Below is a small trained network, with its code and all its weights. Each question gives an input and a class and asks what happens when units are switched off, that is, made to give their printed mean instead of their output.

import numpy as np


def w(rows, s, z=0):
    codes = np.array(rows[::2]) - 128.0
    scale = np.full(codes.shape[1], s)
    scale[-1] = z or s
    return codes * scale


def norm(h):
    return h / np.sqrt((h * h).mean(-1, keepdims=True) + 1e-5)


def f(y):
    return y / 2 * (1 + np.tanh(0.7978845608 * (y + 0.044715 * y**3)))


def log_softmax(a):
    a = a - a.max(-1, keepdims=True)
    return a - np.log(np.exp(a).sum(-1, keepdims=True))


def net(x, mask):
    res = np.array(x, float).reshape(1, 8) / 4 @ E
    u = 0
    for l in range(4):
        y = f(norm(res) @ A[l][:, :-1].T + A[l][:, -1])
        res = res + np.where(mask[u : u + 8], y, B[l][:, -1]) @ B[l][:, :-1]
        u += 8
    return log_softmax(norm(res)[-1] @ U[:, :-1].T + U[:, -1])


A, B = {}, {}
E = w([
[204,112,168,61,202,136],'x0',
[116,215,162,113,232,83],'x1',
[137,121,248,114,104,122],'x2',
[186,152,174,232,125,121],'x3',
[101,40,77,186,113,217],'x4',
[121,206,147,47,101,212],'x5',
[183,251,102,158,135,90],'x6',
[220,78,120,120,227,253],'x7',
],0.004)
A[0] = w([
[254,160,125,40,78,103,24],'L0N1',
[84,208,163,138,91,110,84],'L0N2',
[202,217,110,154,189,169,41],'L0N3',
[150,139,106,109,211,192,4],'L0N4',
[42,101,215,16,178,160,81],'L0N5',
[140,157,218,98,202,148,201],'L0N6',
[156,19,115,137,150,197,80],'L0N7',
[94,133,56,115,116,88,25],'L0N8',
],0.0054,0.0017)
B[0] = w([
[181,87,177,91,108,96,185],'L0N1',
[74,187,189,74,58,87,200],'L0N2',
[77,76,111,57,194,96,198],'L0N3',
[45,253,81,121,136,159,149],'L0N4',
[101,116,53,156,62,110,224],'L0N5',
[166,212,80,198,144,90,251],'L0N6',
[132,229,114,166,42,198,206],'L0N7',
[96,95,154,199,75,78,135],'L0N8',
],0.0045,0.0022)
A[1] = w([
[147,68,106,153,131,182,6],'L1N1',
[113,168,161,11,35,165,134],'L1N2',
[147,91,227,151,41,110,185],'L1N3',
[2,53,102,151,150,100,142],'L1N4',
[123,186,91,110,182,109,81],'L1N5',
[76,122,171,134,191,19,162],'L1N6',
[150,187,173,138,33,178,159],'L1N7',
[124,127,177,99,39,63,99],'L1N8',
],0.0056,0.0018)
B[1] = w([
[117,225,156,70,89,177,128],'L1N1',
[125,85,156,184,147,66,252],'L1N2',
[40,186,55,179,228,141,251],'L1N3',
[202,149,113,1,103,103,207],'L1N4',
[52,122,128,148,243,115,168],'L1N5',
[48,122,112,173,97,207,245],'L1N6',
[24,119,183,129,194,177,224],'L1N7',
[90,185,147,59,170,130,249],'L1N8',
],0.0053,0.0025)
A[2] = w([
[194,141,129,127,115,132,89],'L2N1',
[117,142,81,215,96,96,171],'L2N2',
[254,138,191,87,90,101,26],'L2N3',
[100,100,64,125,65,94,86],'L2N4',
[93,106,139,86,223,119,141],'L2N5',
[208,183,153,148,177,57,6],'L2N6',
[130,31,158,91,77,204,184],'L2N7',
[104,118,126,181,195,25,178],'L2N8',
],0.0068,0.0019)
B[2] = w([
[46,153,204,80,105,136,115],'L2N1',
[255,237,156,122,131,90,186],'L2N2',
[182,174,254,11,151,192,123],'L2N3',
[210,78,131,55,62,63,177],'L2N4',
[163,150,48,131,152,166,191],'L2N5',
[118,38,122,69,121,224,176],'L2N6',
[60,138,24,162,91,210,181],'L2N7',
[178,142,169,107,82,232,253],'L2N8',
],0.0052,0.0038)
A[3] = w([
[133,177,205,236,173,163,82],'L3N1',
[112,100,138,193,120,204,80],'L3N2',
[206,66,110,109,188,149,114],'L3N3',
[224,115,159,174,81,59,89],'L3N4',
[173,152,88,116,186,146,105],'L3N5',
[42,197,238,123,130,48,4],'L3N6',
[225,146,254,111,134,166,104],'L3N7',
[25,136,77,111,44,117,100],'L3N8',
],0.0065,0.002)
B[3] = w([
[140,3,145,98,170,47,231],'L3N1',
[74,75,148,198,98,174,166],'L3N2',
[96,164,215,108,127,80,162],'L3N3',
[230,129,125,198,134,142,144],'L3N4',
[143,194,135,124,143,102,176],'L3N5',
[58,164,142,180,54,125,252],'L3N6',
[123,82,167,100,65,127,204],'L3N7',
[175,82,135,104,196,115,235],'L3N8',
],0.0064,0.0036)
U = w([
[60,48,179,191,153,135,3],'0',
[145,215,82,101,249,151,137],'1',
[196,37,221,188,162,125,72],'2',
[99,84,51,180,109,231,214],'3',
[109,38,41,28,97,93,106],'4',
[237,164,80,186,62,78,116],'5',
[160,133,211,36,156,151,96],'6',
[33,214,166,155,82,73,183],'7',
],0.012,0.0038)

Each question gives the input, the list of numbers given to net, and the class t.
The units are the neurons (one row each of A and B). Each row of codes is followed by its name. A weight is (code - 128) times the scale printed after its matrix; where a second scale follows, it is the last column's (A, B and U).
mask holds one flag per neuron, layer by layer. A switched-off neuron (its flag False) gives its mean, the last column of its row in B, instead of its output. The means were averaged over made-up inputs and are rounded, as every weight is.
A unit's drop is (log p(t) with every unit on - log p(t) with that unit switched off) / (log p(t) with every unit on - log p(t) with every unit switched off).
The circuit of an input: a set's keep is (log p(t) with only the set's units on - log p(t) with every unit switched off) / (log p(t) with every unit on - log p(t) with every unit switched off). Starting from the 12 units with the biggest drops (on a tie, the unit counted first), units are removed one at a time, each time the one whose removal leaves the highest keep (on an exact tie, the one counted first), for as long as the keep stays at least 0.8.
units of the circuit, in order: the units of the circuit, biggest drop first
most important unit: the unit with the biggest drop
top k neurons: the k neurons with the biggest drops, biggest first
top k neurons in layer l: the k neurons of layer l with the biggest drops, biggest first
drop when u is switched off: that unit's drop, to one decimal
input [6,3,-6,0,6,-5,0,-1], class 1: most important unit -> L0N5
input [4,0,1,-3,-2,4,-4,-2], class 4: top 2 neurons in layer 3 -> (L3N5, L3N3)
input [1,4,1,0,-3,-8,-8,-7], class 4: units of the circuit, in order -> (L1N4, L3N3)
input [-8,-8,-1,-8,2,7,5,0], class 4: units of the circuit, in order -> (L2N4, L3N8)
input [0,-1,2,0,-8,8,1,1], class 7: top 4 neurons in layer 1 -> (L1N7, L1N4, L1N8, L1N5)
input [-1,-4,-5,-3,0,-8,-3,1], class 5: units of the circuit, in order -> (L0N7, L0N3, L2N2)
input [8,5,-4,3,-6,0,-8,0], class 1: top 2 neurons -> (L2N5, L1N5)
input [-5,-4,-2,3,6,-6,-3,-1], class 5: top 3 neurons -> (L2N2, L2N4, L1N6)
input [-7,1,7,-1,7,-1,-4,-6], class 4: units of the circuit, in order -> (L1N4, L3N8)
input [1,2,2,3,6,-7,2,-4], class 5: top 2 neurons -> (L2N2, L1N7)
input [-4,-4,7,-3,-8,-1,-8,1], class 4: top 3 neurons -> (L0N5, L1N4, L3N8)
input [-4,-6,5,-4,6,-2,5,-7], class 5: units of the circuit, in order -> (L2N4, L2N2)
input [-8,8,-3,-5,7,-6,-4,-2], class 4: top 2 neurons -> (L1N4, L0N6)
input [-6,2,-4,7,-1,-3,-3,2], class 5: units of the circuit, in order -> (L2N2)
input [-8,-8,0,5,-3,-4,-3,1], class 5: top 2 neurons -> (L2N2, L1N6)
input [6,1,-8,-8,8,-4,6,0], class 1: top 2 neurons in layer 0 -> (L0N5, L0N4)
input [6,0,-2,0,7,-6,6,-1], class 5: top 2 neurons in layer 0 -> (L0N1, L0N7)
input [-6,8,-8,6,4,-7,-3,7], class 1: top 3 neurons in layer 1 -> (L1N2, L1N4, L1N1)
input [-1,-1,7,7,4,7,0,2], class 0: top 2 neurons -> (L3N1, L1N7)
input [-7,0,8,3,-3,6,4,7], class 0: most important unit -> L1N7
input [2,-8,-1,2,-6,-5,2,7], class 6: top 2 neurons -> (L2N3, L1N6)
input [7,-6,-8,-1,-6,-4,2,-7], class 5: top 2 neurons in layer 3 -> (L3N4, L3N1)
input [0,6,2,-8,4,0,1,-1], class 4: top 2 neurons in layer 2 -> (L2N4, L2N2)
input [0,-8,-8,1,1,-6,-2,-1], class 5: drop when L2N2 is switched off -> 0.2
input [5,-1,-1,0,1,-3,-6,6], class 3: drop when L2N7 is switched off -> 0.1
input [4,-1,-1,-7,-2,-5,0,8], class 1: drop when L1N2 is switched off -> 0.0
input [-5,6,-4,0,0,-6,4,-1], class 5: top neuron -> (L1N3)
